(in the rows, 128 means zero)
Facts:
nogopli	gastaton	flodro; zalur	gastaton	lobu; nikas	gastaton	groplusur; fliplak	gastaton	sakun; tiflun	gastaton	zogan; gegum	gastaton	plivun; stukla	gastaton	tregro
sobu	gastaton	zuri; kudo	gastaton	kigreklo; galuk	gastaton	fluna; zuri	gastaton	flaple; buskem	gastaton	dustel; drabus	gastaton	plados; mipasto	gastaton	grepir
stabuflam	gastaton	breko; plokes	gastaton	fliti; gigus	gastaton	segi; lotok	gastaton	druzul; naskil	gastaton	kiplok; brugrir	gastaton	tiflun; pligrim	gastaton	broklen
rada	gastaton	flokozu; gadro	gastaton	flugros; lugri	gastaton	sela; stadon	gastaton	zipiden; pligu	gastaton	lugri; flodro	gastaton	pastin; zastaplem	gastaton	telak
trekisko	gastaton	soklakun; tregro	gastaton	rople; treklun	gastaton	zibrun; tuklum	gastaton	brutrodu; plodron	gastaton	gegum; tutin	gastaton	zasak; flugros	gastaton	stukla
tane	gastaton	loflak; kepluk	gastaton	mubobror; loplon	gastaton	miflotrem; kedrum	gastaton	nufam; stanun	gastaton	gadro; sela	gastaton	grabrus; zogan	gastaton	brozomon
kudrogrim	gastaton	stanim; gegrem	gastaton	torova; plosko	gastaton	gigus; subri	gastaton	pludran; nela	gastaton	pedribel; troklil	gastaton	brukun; broklen	gastaton	lopon
kisegin	gastaton	pluskem; lobu	gastaton	mipasto; lopon	gastaton	mustes; deplan	gastaton	zalur; brodeplir	gastaton	fozi; veplom	gastaton	fogril; kigreklo	gastaton	subri
nobeva	gastaton	trigudru; drebuk	gastaton	buskem; trubi	gastaton	stanufom; grabrus	gastaton	tutin; flokozu	gastaton	nobeva; stanim	gastaton	moki; fogril	gastaton	vemon
nufam	gastaton	tafu; logik	gastaton	tane; fedra	gastaton	deplan; kasa	gastaton	kestom; loflak	gastaton	munem; pludran	penur	breko; pludran	penur	drabus
sturun	penur	deplan; stumatra	penur	moki; stumatra	penur	pluskem; stukla	penur	fliti; stukla	penur	zogan; stukla	penur	flodro; mipasto	penur	fliplak
stabuflam	penur	druzul; plokes	penur	mubobror; plokes	penur	plosko; plokes	penur	tritem; plokes	penur	sobu; plokes	penur	subri; dupun	penur	stanufom
dupun	penur	kisegin; dupun	penur	broklen; dupun	penur	pedribel; pepem	penur	zibrun; pepem	penur	plivun; pepem	penur	brozomon; zemom	penur	kudo
zemom	penur	broklen; lugri	penur	dustel; stadon	penur	brukun; stadon	penur	kudo; stadon	penur	fliplak; stadon	penur	grizik; graso	penur	gegrem
graso	penur	breko; graso	penur	zipiden; graso	penur	gigus; graso	penur	vemon; graso	penur	flaple; graso	penur	batroplo; mustes	penur	plosko
mustes	penur	tadon; stule	penur	gosti; stule	penur	plivun; stazok	penur	gigus; stazok	penur	vemon; munem	penur	pedribel; munem	penur	batroplo
plodron	penur	flaple; plodron	penur	domemem; nafoze	penur	paklon; sakun	penur	drebuk; sakun	penur	nutra; sakun	penur	batroplo; migom	penur	kasa
kloski	penur	zeflor; kloski	penur	lotok; kloski	penur	brevo; kloski	penur	duli; loplon	penur	nutra; loplon	penur	ronor; tolar	penur	tafu
tolar	penur	brozomon; tolar	penur	batroplo; muflar	penur	grabrus; muflar	penur	treklun; grokim	penur	tutin; nela	penur	brutrodu; lopon	penur	zastaplem
lopon	penur	tafu; lopon	penur	grepir; zetir	penur	breko; zetir	penur	lagenus; zetir	penur	duli; brodeplir	penur	sela; brodeplir	penur	kudrogrim
brodeplir	penur	sitak; brodeplir	penur	vemon; brodeplir	penur	kestom; brodeplir	penur	pastin; veplom	penur	duli; gaske	penur	segi; gaske	penur	kudrogrim
gaske	penur	fedra; gaske	penur	broklen; gaske	penur	pastin; regos	penur	grabrus; regos	penur	rada; zasak	penur	flugros; zasak	penur	fluna
zasak	penur	zogan; zasak	penur	batroplo; nugir	penur	deplan; nugir	penur	vaplek; flokozu	penur	zeflor; flokozu	penur	kigreklo; flokozu	penur	broklen
rumanin	penur	zuflo; rumanin	penur	zalur; stanim	penur	zalur; telak	penur	pedribel; nufam	penur	zuri; nufam	penur	tregro; nufam	penur	sobu
pludran	geflase	vaplek; sturun	geflase	pastin; trigudru	geflase	plivun; nogopli	geflase	drimis; stumatra	geflase	groplusur; zalur	geflase	tutin; domemem	geflase	brukun
grizik	geflase	sela; gegum	geflase	miflotrem; sobu	geflase	torova; kudo	geflase	druzul; galuk	geflase	pepem; buskem	geflase	kisegin; tritem	geflase	stazok
drabus	geflase	paklon; flaple	geflase	fliti; mipasto	geflase	pligu; kliklo	geflase	stumatra; naskil	geflase	gegrem; zipiden	geflase	segi; groplusur	geflase	zogan
pastin	geflase	zalur; fave	geflase	gosti; brugrir	geflase	brutrodu; pligrim	geflase	fedra; gadro	geflase	galuk; lugri	geflase	kestom; pligu	geflase	trekisko
zastaplem	geflase	brugrir; tregro	geflase	flokozu; treklun	geflase	tregro; kiplok	geflase	tritem; savi	geflase	muflar; tutin	geflase	rada; fozi	geflase	nugir
bestan	geflase	gegum; fofaskes	geflase	deplan; brozomon	geflase	zibrun; nafoze	geflase	fliplak; migom	geflase	lopon; segi	geflase	treklun; loplon	geflase	ditral
kedrum	geflase	migom; vemon	geflase	kigreklo; sela	geflase	nafoze; zogan	geflase	loflak; kudrogrim	geflase	mipasto; drimis	geflase	flaple; plosko	geflase	zuflo
dustel	geflase	grepir; subri	geflase	drabus; muflar	geflase	duli; nela	geflase	moki; pluskem	geflase	stadon; fliti	geflase	bestan; troklil	geflase	munem
plivun	geflase	fave; stastogi	geflase	dupun; kisegin	geflase	nufam; lobu	geflase	grabrus; deplan	geflase	grokim; zetir	geflase	naskil; batroplo	geflase	plodron
brodeplir	geflase	lobu; grepir	geflase	logik; britresto	geflase	zeflor; zeflor	geflase	pluskem; gaske	geflase	sakun; brutrodu	geflase	zasak; ditral	geflase	sturun
drebuk	geflase	zipiden; trubi	geflase	sitak; tadon	geflase	savi; soklakun	geflase	nikas; grabrus	geflase	kudo; flokozu	geflase	lotok; moki	geflase	plosko
fluna	geflase	rumanin; rumanin	geflase	ronor; vaplek	geflase	subri; nufam	geflase	drebuk; ronor	geflase	kliklo; mubobror	geflase	kedrum; klesim	geflase	nela
druzul	geflase	britresto; zuflo	geflase	buskem; miflotrem	geflase	stastogi; pludran	trikle	f; sturun	trikle	g; trigudru	trikle	d; nogopli	trikle	a
stumatra	trikle	a; zalur	trikle	c; nikas	trikle	e; fliplak	trikle	a; brukun	trikle	c; tiflun	trikle	a; domemem	trikle	g
grizik	trikle	b; gegum	trikle	a; stukla	trikle	a; sobu	trikle	e; kudo	trikle	e; galuk	trikle	f; zuri	trikle	g
buskem	trikle	b; tritem	trikle	e; drabus	trikle	a; flaple	trikle	g; mipasto	trikle	a; stabuflam	trikle	g; kliklo	trikle	c
plokes	trikle	a; gigus	trikle	a; lotok	trikle	f; naskil	trikle	b; zipiden	trikle	a; groplusur	trikle	a; pedribel	trikle	c
pastin	trikle	c; fave	trikle	a; dupun	trikle	b; pepem	trikle	c; brugrir	trikle	d; pligrim	trikle	a; rada	trikle	b
gadro	trikle	a; zemom	trikle	f; lugri	trikle	a; stadon	trikle	a; pligu	trikle	a; flodro	trikle	d; graso	trikle	a
zastaplem	trikle	a; tafu	trikle	d; mustes	trikle	c; trekisko	trikle	a; zibrun	trikle	a; stule	trikle	b; stazok	trikle	a
tregro	trikle	a; treklun	trikle	a; munem	trikle	a; tuklum	trikle	a; kiplok	trikle	c; plodron	trikle	e; savi	trikle	d
tutin	trikle	a; flugros	trikle	f; fozi	trikle	a; bestan	trikle	e; fofaskes	trikle	c; torova	trikle	c; brozomon	trikle	a
tane	trikle	a; nafoze	trikle	c; kepluk	trikle	a; sakun	trikle	a; migom	trikle	a; kloski	trikle	a; lagenus	trikle	b
segi	trikle	a; loplon	trikle	c; tolar	trikle	d; kedrum	trikle	b; stanun	trikle	b; vemon	trikle	b; sela	trikle	b
zogan	trikle	a; kudrogrim	trikle	c; drimis	trikle	b; gegrem	trikle	c; plosko	trikle	f; breko	trikle	a; dustel	trikle	e
subri	trikle	a; muflar	trikle	e; grokim	trikle	a; nela	trikle	f; pluskem	trikle	c; fliti	trikle	a; plados	trikle	d
paklon	trikle	a; troklil	trikle	c; plivun	trikle	f; broklen	trikle	a; stastogi	trikle	e; kisegin	trikle	a; sitak	trikle	d
lobu	trikle	b; lopon	trikle	a; deplan	trikle	b; zetir	trikle	b; brevo	trikle	c; batroplo	trikle	a; brodeplir	trikle	a
veplom	trikle	a; grepir	trikle	e; kigreklo	trikle	b; britresto	trikle	a; zeflor	trikle	a; gaske	trikle	b; duli	trikle	c
brutrodu	trikle	e; regos	trikle	c; nobeva	trikle	a; ditral	trikle	a; drebuk	trikle	d; trubi	trikle	b; tadon	trikle	a
rople	trikle	g; soklakun	trikle	d; zasak	trikle	a; grabrus	trikle	c; nugir	trikle	b; flokozu	trikle	a; nutra	trikle	d
moki	trikle	e; fluna	trikle	a; rumanin	trikle	a; stanim	trikle	f; stanufom	trikle	e; fogril	trikle	f; vaplek	trikle	g
telak	trikle	c; nufam	trikle	a; logik	trikle	a; ronor	trikle	a; fedra	trikle	b; mubobror	trikle	f; gosti	trikle	c
klesim	trikle	a; kestom	trikle	d; kasa	trikle	a; loflak	trikle	a; druzul	trikle	a; zuflo	trikle	a; miflotrem	trikle	d

Known rows:
rada: [113 137  58 128 124  89 115 112 143 195 102 151 197 117 162 138 132 156
 113 160 102 154 137 173 110 144 123 117 134  92 161]
lagenus: [133 148  87 174 134 122 135 113 126 171 125 160 157 111 167 101 133 127
 104 130 122 140 133 173 102 173 130 124 124 124 159]
tritem: [167 143  73 148 145  99 133 108 134 186 130 157 149 131 148 116 116 141
  99 158 116 135 135 157  81 130 123 127 143 117 137]
nogopli: [130 146 119 123 140 101 133 119 130 161 126 154 171 124 138 127 115 138
  92 157 152 135 139 157 103 128 137 126 134 133 167]
mustes: [ 97 136  81 184 146  86 126 122 138 138 108 131 141 127 144 142 151 138
 113 147 145 126 127 143  95 132 118 111 132 136 136]
stastogi: [154 162 116 138 156 103 135 119 110 152 124 167 142 128 146 114 137 136
 103 158 140 144 120 150  89 132 130 123 135 128 156]
zastaplem: [147 147 111 125 134 116 137 113 134 185 135 164 176 116 149 111 100 136
  85 149 130 135 143 170 104 143 140 131 131 127 168]
ronor: [161 157 108 136 144 125 139 119 124 177 133 179 147 121 152 100 120 140
  99 139 123 140 138 170  89 141 134 127 133 134 154]
sitak: [136 146  82 173 132 117 133 118 127 171 124 166 161 112 168  97 130 130
 102 127 118 137 130 172  99 177 129 126 126 127 159]
ditral: [144 153 113 133 148 112 136 125 120 158 125 170 137 125 138 109 132 140
 103 149 137 137 135 158  90 128 129 124 133 141 151]
regos: [ 90 142  77 140 145  84 113 138 125 151  86 154 150 121 145 136 168 162
 129 163 122 147 122 155 102 121 112 104 135 117 144]
zemom: [103 152 106 167 143 105 130 129 114 135 112 152 145 119 143 114 153 140
 111 137 153 126 127 154 101 155 125 119 122 148 159]
grokim: [ 95 154 103 143 142 101 120 137 111 137  96 162 148 120 143 116 169 150
 123 145 140 140 127 161 109 145 121 112 123 141 163]
brugrir: [129 144 118 122 142  99 137 120 133 166 124 161 170 123 138 124 109 148
  89 150 144 128 137 157 102 129 133 127 131 139 166]
telak: [ 93 150 111 174 147 108 130 131 119 135 109 149 140 116 147 118 151 139
 108 139 148 131 123 152 104 149 125 114 121 147 158]
zuri: [127 128  55 164 117  85 128 104 153 174 127 134 194 121 151 134 115 132
  96 140 136 130 142 165  99 160 131 126 136 114 151]
mubobror: [167 138  71 146 143  97 135 112 139 182 131 162 151 128 148 115 116 141
  99 153 117 135 135 160  82 128 125 124 145 120 136]

Rows:
No name comes twice in this set of rows, the named rows included.
[110 151 133 122 142 105 134 128 125 152 124 155 159 125 127 124 117 151
  92 154 161 127 144 153 106 127 134 125 126 156 165] => brodeplir
[142 159 129 122 149  90 137 118 122 141 128 155 175 126 144 141 123 121
  95 162 162 153 121 150  97 123 146 125 139 113 168] => gegum
[115 113 106 139 144  78 137 117 143 161 109 134 161 139 109 143 120 131
  90 179 147 110 141 149 108 105 124 119 142 139 173] => nufam
[116 146  88 169 138 106 130 124 124 150 116 158 152 118 153 110 143 136
 109 133 138 132 127 162 100 161 125 121 126 137 156] => plados
[ 83 146 113 157 130 102 128 124 126 139 119 136 168 117 138 126 134 143
 100 144 170 127 141 157 113 154 133 123 117 149 166] => stadon
[125 159  86  90 119  82 133 131 154 251 133 158 178 103 139 122 102 213
 114 151  93 165 140 169  98 126 121 129 141  89 142] => grabrus
[126 143 117 128 140 103 135 116 135 165 123 156 170 124 134 127 113 141
  92 152 147 128 142 159 104 131 135 127 129 138 166] => pligrim
[ 95 146  94 169 144  94 124 129 122 137 104 145 141 125 141 128 160 142
 117 152 146 133 129 149 103 138 121 112 129 138 148] => nugir
[101 156 111 170 138 100 134 133 118 141 117 148 141 117 139 115 154 140
 115 134 155 133 125 156 105 158 126 120 124 143 159] => zasak
[ 53 137 130 156 122  93 112 117 102 138 117 136 174 132 132 105 115 128
  90 160 165 121 130 163 119 145 130 113 144 147 148] => stukla
[137 157 117 136 152 111 137 128 124 165 124 169 137 122 147 111 126 146
 101 149 133 140 129 155  88 125 129 121 131 138 145] => kliklo
[165 141  81 167 146  97 139 104 139 173 139 144 139 134 143 118 112 132
  93 157 137 126 137 148  79 131 125 125 142 130 131] => brutrodu
[119 142 118 130 142 104 136 121 133 173 122 154 166 117 142 127 109 148
  87 154 141 135 133 156 104 127 134 125 130 133 164] => troklil

The same nodes again, as new rows of numbers:
Known rows:
nela: [171  98 152 158 190  70 180 122 136 155 151 169 115 199 129 194 168 138
 113 159 168 172  93 158 118 131 118  68 182 105]
gaske: [113 144 202 137 219 137 135 101  92 166 132 196 162 113 126 137 135 115
 119 157  70 142 132 203 186  74  99  93 120 106]
fliti: [130 129 119 122 152 150 104 125 161 115 118  99 105 131 169  91 126 125
 134 131 121 131 102 143 131 106  92 171 136 110]
mustes: [162 132 151 131 117 114 144 130  84  89 143 145  79 119 141 124 132 116
  82 151 115 159 116 136 146  80 150 107 124  87]
kliklo: [136 140 144 118 121 129 140 117 108  95 139 118 101 123 142 136 124 103
  96 144 132 149 135 138 133  94 118 117 132 121]
britresto: [126 135 129 110 131 118 128 122 118 134 134 121  95 121 134 104 121 108
  94 136 111 134 129 147 122 105 112 136 125 105]
kepluk: [135 138 123 110 142 108 135 124 116 138 132 125 108 132 135 123 145 100
  93 128 119 133 140 154  99 113 115 119 135 112]
buskem: [141 115 143 144 160  90 169 135 118 160 136 149 104 189 138 140 182 125
 133 133 164 149 115 148 155 155 144 109 151  73]
broklen: [ 47 128 149 104 213 143 113 118 115 170 124 113 109 155 114 161 140 104
 139 114 127  98 181 162 197 131  86 175 110 179]
pligu: [111 148 133  82 143 124 172 121 144 133 147 128 141  98 121 120 122 107
  63 152 152 154 160 161 121 133 101 143 172  56]
tuklum: [136 133 134 114 141 113 134 124 122 133 141 131 103 133 132 122 142 105
  96 131 117 126 135 155 112 112 116 120 133 117]
nutra: [140 148 107  96 149 144 112 134 151 137 103 136 127 142 178 134 131 144
 125 147 138 105  94 144 113 134  76 175 165 181]
paklon: [114 122 125 118 125 110 126 136 121 118 129 111  83 132 127 111 121 108
  96 126 136 118 147 135 117 126 125 146 132 117]
plosko: [152  95 108 127 161  82 176 139 136 152 164 111  51 227 115 201 173 123
 104 129 205 163 118 128 119 155 130 105 174 120]
zasak: [119 130 159 126 155 133 145 131 179  99 104 190 196  65 160  77  98 158
 103 196 129 138 103 187 122 115  87 139 201  34]
plivun: [133 122 109 127 175 168 115 139 160  89 123  78  96 148 169 157 125 128
 124 123 140 132  94 130 117 105  88 162 167 134]
pedribel: [ 91 138 145 121 171 172 110 127 135  90 115 116 118 151 159 149 128 123
 151 125 158 114 135 155 182 113  82 169 125 160]

Rows:
No name comes twice in this set of rows, the named rows included.
[170 163 146 126 158 138 150 101 148 109 109 150 149 113 172 121 144 106
 119 141 123 147 100 162 120  63  77  95 153 111] => loplon
[ 98 143 161 106 182 154 136 109  97 154 158 113 101 151 122 148 148  90
 113 117 113 139 154 155 178 107 111 143 106 129] => grizik
[ 94 147 162 113 162 150 119 125 101 144 116 155 120 140 147 141 125 125
 131 148 123 109 142 156 192 131 101 167 120 168] => stanufom
[132 149 180 139 198 143 131 107 123 147 120 173 159 119 153 117 138 116
 128 147  79 138 112 186 160  83  91 107 129  89] => zetir
[157 169 108  79  99 133 149 114  92 146 152 106  65 157 137 136 159  88
  82 118 131 141 140 122 120 126 123 144 118 144] => sobu
[175 118 140 133 179  89 170 120 132 191 155 161  80 206 138 138 189 144
 134 150 166 173  97 162 160 151 126 110 141  84] => klesim
[101 143 118  93 127 154 145 167  54 117 163 135 159 166 212 177 173 115
  74  50 140  98 137 153  87 128 239 146 130  64] => tregro
[135 141 173 149 189 128 126 116 152 142  94 209 183  99 164  94 129 145
 138 166  79 115  93 200 130  84  81  96 151  96] => graso
[ 91 140 139 139 158 145 129 126 161  96  91 135 152 134 159 124 123 102
 160 125 158  89 142 149 133 110  73 137 151 165] => gegrem
[ 82 112 192 137 245 133 133 122 106 132 132 171 137 124 113 196 112 121
  90 156  88 127 137 184 156  78 103  98 139 143] => zemom

Now the same nodes, written a new way:
Known rows:
domemem: [ 84 121 111 130 124 128 153 153 135 123 167  91 118 118 142 126 138 155
 168 164 178 175 124 127 111 138 114 138 154 132]
plodron: [129 117 150 119 151 127 109 107 138 132 127 127 151 142 131 126 136  99
  94 152  72  70 150 122 162 152 136 122  72 130]
pluskem: [120  65 131 127 146 142 139 158 119 120 163 111  92 125 147 127 130 165
 104 106 147 166 135 114 127 156 111 104 211 141]
lagenus: [113 112 130 129 117 144 149 138 136 113 139 110 114 121 138 137 134 153
 135 131 175 159 135 130 126 119 118 120 152 126]
zogan: [144  96 131 121 103 158 144 135 124 149 116 148 121 139 133 139 126 131
 124  69 149 145 125 131 110 130 157 123 102 135]
moki: [114  53 121 131 145 158 141 151  88 108 162 116 108 129 163 130 120 152
  99 144 161 146 144 116 143 161 119 127 191 145]
soklakun: [119 149 130 130 112 103 137 142 128 122 159  95 142 143 128  98 116 149
 142 170 125 111 118 121 115 121 118 145 161 123]
kestom: [ 76 120 137 127 156 147 130 119 179 110 169  91 116 106 155 150 121 152
 151  62 150 165 137 136 125 145 116 108 146 119]
plados: [121 131 130 135 133 119 125 123 135 110 131 128 130 126 128 128 125 137
 123 164 134 125 129 125 136 122 118 133 154 124]
drabus: [147 105 137 122  93 149 147 130 123 132 132 132 126 137 129 136 125 140
 126  57 137 137 128 131 106 136 153 123 134 135]
miflotrem: [135 128 148 129 110 125 133 129 127 121 132 121 132 127 128 124 125 139
 112 155 127 107 137 120 138 103 113 130 141 123]
kudo: [ 98  97 133 117 122 166 140 137 116 132 134 134 129 130 143 136 136 127
 148 111 162 137 135 131 117 175 151 131 105 137]
zalur: [121 185 102 109  72 149 137 128 194  92 138 116 152 126  98 123 159 123
 148  88 149 166 124 170 109 220 156 132 140 110]
stabuflam: [126 160 138 128 141 102 115 119 155 146 106 126 149 126 111 106 151  99
 123 212 105 102 134 126 147 149 138 145  55 122]
ronor: [138 115 125 123  90 144 145 133 119 111 129 129 117 125 133 137 116 157
 127  97 167 137 132 130 119 104 130 124 170 128]
stule: [128 143 146 135 155  95 115 121 139 131 125 115 134 130 127 115 130 131
  96 205  94  97 135 118 160 119 114 135 144 123]
trigudru: [132 131 105 138 111 123 123 153  94 117 107 143 127 132 125 116 125 138
 131 204 145 136 124 123 139 122 111 142 137 130]

Rows:
No name comes twice in this set of rows, the named rows included.
[118 133 139 123 177 120 108 107 162 151 141 123 131 117 134 138 127 106
 122  55  91 131 126 134 129 149 139 119  95 128] => trekisko
[126  89 119 120 130 162 144 107 134 125 132 147 118 113 138 170 135 117
 117  55 160 135 146 136 127 149 149 113  89 136] => lotok
[103 145 128 135 132 112 122 139  91 174 148 122 125 136 111 103 127 117
 138  99 110 115  96 129 110 145 145 170 140 132] => gadro
[124 117 133 125 163 135 107 118 138 134 112 146 120 117 131 154 127 101
 118  75 104 133 128 133 138 158 139 117  76 131] => logik
[126 116 158 121 104 156 148 123 165 115 130 115 114 113 134 136 133 156
 118  89 149 139 147 126 129 122 115  90 163 121] => duli
[ 98 121 119 121 128 134 134 171 126 148 138 117 109 141 129 111 138 134
 178 101 163 179 110 131  94 187 131 128 129 137] => kudrogrim
[124 156 143 134 155  91 121 115 151 124 148  95 143 134 123 108 134 120
 123 222  98  94 134 114 150 112 105 140 122 123] => sturun
[150 132 158 129 146 107 120 103 160 131 123 112 138 124 127 123 136 131
  83 169  82  85 146 111 167 104 119 115 127 116] => dupun
[118 108 145 120 118 157 146 118 167 106 160 109 115 109 144 146 121 154
 129  76 151 135 141 136 129 119 117 104 150 123] => sitak
[ 95 109 129 131 113 156 151 123  92 166 156 138 114 106 122 146 137 117
 125  39 161 122 111 135 113 136 152 153 143 136] => flugros
[149 132 121 125 108 121 131 142  96 152 120 141 139 149 115 116 128 123
 128 128 115 115 110 125 109 131 144 145 120 136] => nogopli
[ 88 114  99 126 131 165 133 134 121  82 152 124 121 113 145 148 129 134
 148 140 177 167 139 138 134 157 111 124 156 129] => grepir
[ 84 145 100 127 101 160 141 140 131 103 119 127 137 101 136 136 126 117
 181 141 188 167 145 147 122 112 119 129 122 119] => tritem
[158 154 149 146 180  92  97 111  93 115 137 130 129 141 126 127 110  98
 123 174  81  70 125 105 135  62  86 128 117 118] => migom
[115 104 121 123 213  59 104 155 104 150 170 116 125 149 132 104 113 134
 121 140  48 110 108 120 129 206 119 160 137 159] => lugri

